Below is a small trained network, with its code and all its weights. Each question gives an input and a target symbol and asks what happens when units are switched off, that is, made to give their printed mean instead of their output.

import numpy as np


def w(rows, s, z=0):
    codes = np.array(rows[::2]) - 128.0
    scale = np.full(codes.shape[1], s)
    scale[-1] = z or s
    return codes * scale


def f(y):
    return np.maximum(y, 0)


def softmax(a):
    e = np.exp(a - a.max(-1, keepdims=True))
    return e / e.sum(-1, keepdims=True)


def log_softmax(a):
    a = a - a.max(-1, keepdims=True)
    return a - np.log(np.exp(a).sum(-1, keepdims=True))


def net(x, mask):
    ids = ['ΓΔΛΨαζθμξτ'.index(c) for c in x.split()]
    T = len(ids)
    res = E[ids] + P[:T]
    u = 0
    for l in range(3):
        q, k, v = (res @ M[l].T for M in (Q, K, V))
        z = softmax(np.where(np.tri(T) > 0, q @ k.T / 3**0.5, -1e9)) @ v
        res = res + np.where(mask[u], z, O[l][:, -1]) @ O[l][:, :-1]
        u += 1
        y = f(res @ A[l][:, :-1].T + A[l][:, -1])
        res = res + np.where(mask[u : u + 4], y, B[l][:, -1]) @ B[l][:, :-1]
        u += 4
    return log_softmax(res[-1] @ U[:, :-1].T + U[:, -1])


Q, K, V, O, A, B = {}, {}, {}, {}, {}, {}
E = w([
[82,191,154,63,196,105,172,119,37],'Γ',
[84,79,108,177,229,195,232,109,175],'Δ',
[189,96,89,85,143,119,73,30,70],'Λ',
[207,98,138,57,198,219,150,18,203],'Ψ',
[174,7,125,101,96,102,157,101,152],'α',
[94,119,188,134,82,125,61,2,69],'ζ',
[181,94,179,48,70,122,108,105,106],'θ',
[45,189,13,112,183,105,132,18,180],'μ',
[126,55,177,74,86,95,198,160,177],'ξ',
[83,165,186,124,21,59,151,139,184],'τ',
],0.008)
P = w([
[150,106,124,117,113,25,181,71,124],'0',
[135,113,181,154,247,95,66,187,136],'1',
[111,103,67,101,104,118,99,161,107],'2',
[131,129,125,157,112,159,195,104,132],'3',
[115,137,156,150,251,129,60,183,188],'4',
[44,109,62,77,74,167,75,156,115],'5',
[114,160,96,144,104,171,182,102,168],'6',
[115,140,166,151,255,111,74,187,168],'7',
],0.0081)
Q[0] = w([
[92,40,112,174,4,100,182,112,113],'L0H0',
[130,80,207,98,180,106,82,64,190],'L0H0',
[156,98,137,107,141,131,231,35,139],'L0H0',
],0.016)
K[0] = w([
[71,94,79,30,61,239,140,195,79],'L0H0',
[136,50,126,138,94,89,191,9,177],'L0H0',
[176,121,109,147,102,238,240,50,98],'L0H0',
],0.014)
V[0] = w([
[97,203,225,82,86,86,235,105,135],'L0H0',
[138,2,196,107,229,94,49,243,203],'L0H0',
[139,114,59,65,123,183,86,189,184],'L0H0',
],0.0049)
O[0] = w([
[113,244,121,111,82,109,185,151,151,207],'L0H0',
[63,3,159,34,127,110,127,132,110,4],'L0H0',
[56,57,157,105,136,159,55,137,126,55],'L0H0',
],0.0036,0.0015)
A[0] = w([
[139,71,78,89,175,159,107,145,133,176],'L0N0',
[163,121,126,127,60,117,61,249,155,97],'L0N1',
[128,149,125,103,106,147,132,94,67,107],'L0N2',
[150,163,161,164,167,182,154,136,133,10],'L0N3',
],0.012,0.0012)
B[0] = w([
[66,163,210,91,109,146,155,151,122,254],'L0N0',
[130,168,197,254,152,94,99,228,120,143],'L0N1',
[153,145,148,133,100,185,134,119,89,163],'L0N2',
[121,120,51,80,90,62,66,167,159,198],'L0N3',
],0.0074,0.0053)
Q[1] = w([
[93,110,54,130,67,114,24,175,104],'L1H0',
[183,158,165,175,251,60,76,122,175],'L1H0',
[173,167,146,192,112,120,174,136,141],'L1H0',
],0.017)
K[1] = w([
[95,159,107,130,57,115,36,187,95],'L1H0',
[173,107,154,138,145,7,177,75,92],'L1H0',
[167,161,116,133,154,100,147,133,168],'L1H0',
],0.019)
V[1] = w([
[112,228,213,132,63,71,157,143,150],'L1H0',
[68,240,154,122,211,128,159,100,145],'L1H0',
[101,107,90,146,117,110,58,57,246],'L1H0',
],0.012)
O[1] = w([
[178,255,89,126,124,139,159,216,83,137],'L1H0',
[165,114,119,120,219,213,165,211,40,253],'L1H0',
[178,35,51,147,96,148,136,134,149,199],'L1H0',
],0.0075,0.0044)
A[1] = w([
[141,133,160,207,164,113,165,156,188,85],'L1N0',
[173,68,79,172,39,133,175,63,153,2],'L1N1',
[155,129,97,126,75,174,247,80,113,144],'L1N2',
[116,102,165,148,221,129,62,167,124,57],'L1N3',
],0.012,0.0025)
B[1] = w([
[141,133,74,56,156,134,142,106,101,161],'L1N0',
[115,225,159,63,218,160,170,176,37,195],'L1N1',
[155,134,145,206,2,169,148,120,207,254],'L1N2',
[108,59,209,185,147,108,140,67,167,225],'L1N3',
],0.0094,0.0068)
Q[2] = w([
[88,76,113,78,56,153,113,177,26],'L2H0',
[97,97,136,106,165,55,77,111,112],'L2H0',
[91,99,158,142,36,250,188,141,103],'L2H0',
],0.021)
K[2] = w([
[50,96,148,99,101,149,4,209,86],'L2H0',
[98,110,155,139,67,77,140,144,69],'L2H0',
[31,143,111,122,134,214,101,158,193],'L2H0',
],0.018)
V[2] = w([
[41,103,75,159,176,99,252,170,155],'L2H0',
[130,139,87,181,201,204,93,56,96],'L2H0',
[203,100,175,74,172,181,125,176,206],'L2H0',
],0.016)
O[2] = w([
[102,138,111,98,122,178,2,134,111,142],'L2H0',
[207,177,117,122,162,129,114,83,183,146],'L2H0',
[62,123,91,170,170,147,165,61,87,248],'L2H0',
],0.013)
A[2] = w([
[130,105,64,143,142,172,80,142,82,96],'L2N0',
[84,85,65,52,10,99,108,67,106,178],'L2N1',
[109,39,119,120,36,60,118,79,202,220],'L2N2',
[33,32,145,118,111,91,84,105,156,10],'L2N3',
],0.014,0.0012)
B[2] = w([
[139,120,149,146,155,85,178,204,231,254],'L2N0',
[185,2,90,102,206,68,126,98,31,170],'L2N1',
[43,191,88,164,149,49,12,80,176,183],'L2N2',
[180,180,112,130,33,181,160,112,102,232],'L2N3',
],0.0087,0.014)
U = w([
[83,151,191,41,214,134,127,128,72,253],'Γ',
[163,179,109,149,55,174,109,137,171,179],'Δ',
[96,142,141,115,167,46,142,87,153,118],'Λ',
[97,105,135,152,163,151,209,58,121,201],'Ψ',
[149,154,64,124,138,108,106,103,88,99],'α',
[233,153,139,66,154,57,230,108,134,45],'ζ',
[80,152,175,147,85,96,197,163,154,21],'θ',
[170,49,114,128,221,96,152,154,142,132],'μ',
[141,116,117,111,112,122,177,163,99,91],'ξ',
[132,254,69,127,185,103,150,168,68,51],'τ',
],0.0049,0.0031)

Each question gives the input, a string of symbols that net reads in full, and the target symbol t.
The units are the heads (3 rows each of Q, K, V and O) and the neurons (one row each of A and B). Each row of codes is followed by its name. A weight is (code - 128) times the scale printed after its matrix; where a second scale follows, it is the last column's (O, A, B and U).
mask holds one flag per unit, layer by layer, with each layer's heads first. A switched-off unit (its flag False) gives its mean, the last column of its rows in O or B, instead of its output. The means were averaged over made-up inputs and are rounded, as every weight is.
A unit's drop is (log p(t) with every unit on - log p(t) with that unit switched off) / (log p(t) with every unit on - log p(t) with every unit switched off).
The circuit of an input: a set's keep is (log p(t) with only the set's units on - log p(t) with every unit switched off) / (log p(t) with every unit on - log p(t) with every unit switched off). Starting from the 12 units with the biggest drops (on a tie, the unit counted first), units are removed one at a time, each time the one whose removal leaves the highest keep (on an exact tie, the one counted first), for as long as the keep stays at least 0.8.
units of the circuit, in order: the units of the circuit, biggest drop first
most important unit: the unit with the biggest drop
top k neurons: the k neurons with the biggest drops, biggest first
top k neurons in layer l: the k neurons of layer l with the biggest drops, biggest first
input Ψ θ Λ Ψ Ψ Ψ ζ Λ, target Ψ: most important unit -> L2H0
input Ψ Ψ Ψ Γ Λ Δ, target Δ: top 2 neurons -> (L2N3, L0N3)
input Λ θ α θ Ψ, target Λ: units of the circuit, in order -> (L2H0, L1H0, L2N2, L0N0)
input τ Ψ ξ, target ξ: units of the circuit, in order -> (L2H0, L0H0, L2N3, L2N1)
input ξ Δ Ψ Λ Ψ, target ξ: top 2 neurons -> (L2N3, L2N1)
input ξ Λ Γ Δ Λ, target ξ: top 3 neurons -> (L2N3, L1N2, L2N1)
input Ψ α Λ μ Λ, target Ψ: top 3 neurons -> (L1N2, L1N3, L0N3)
input α Δ Δ Ψ μ Γ Ψ Ψ, target α: top 2 neurons in layer 0 -> (L0N0, L0N3)
input μ Λ θ Δ Ψ Ψ Ψ Ψ, target μ: top 4 neurons -> (L0N3, L2N0, L2N3, L1N2)
input θ Ψ Ψ μ τ Δ, target Δ: units of the circuit, in order -> (L2N3, L2H0)
input Δ Λ Λ Λ, target μ: units of the circuit, in order -> (L2H0, L1N2, L2N0, L2N1)
input Ψ Γ Ψ Λ μ μ, target μ: top 2 neurons -> (L2N1, L2N0)
input Γ ξ ζ, target ζ: units of the circuit, in order -> (L2H0, L1N3)
input μ Λ Λ Ψ Ψ Λ μ θ, target μ: most important unit -> L1H0
input Ψ μ Ψ Ψ Λ μ, target μ: units of the circuit, in order -> (L2N1, L1H0, L0H0)
input Λ Ψ Λ Λ Γ, target Λ: top 3 neurons -> (L2N2, L0N0, L1N3)
input Ψ Ψ Ψ Λ α, target Ψ: units of the circuit, in order -> (L2H0, L2N0)
input Ψ Λ Δ Ψ α Ψ Γ α, target Ψ: units of the circuit, in order -> (L2H0, L1N3, L2N0)
input Ψ μ Λ Λ, target Δ: units of the circuit, in order -> (L2H0, L1N2)
input Λ τ Λ ξ, target α: top 3 neurons -> (L2N1, L0N0, L2N2)
input Ψ Δ θ, target θ: units of the circuit, in order -> (L2H0, L1H0, L0H0)
input α ξ Λ Ψ μ Ψ Λ τ, target α: most important unit -> L1H0
input Γ Λ τ α, target Γ: top 2 neurons in layer 2 -> (L2N0, L2N3)
input Δ Ψ θ μ Γ, target Δ: top 2 neurons -> (L1N3, L2N3)
input Ψ Ψ Ψ Λ τ, target Ψ: top 2 neurons in layer 0 -> (L0N3, L0N1)
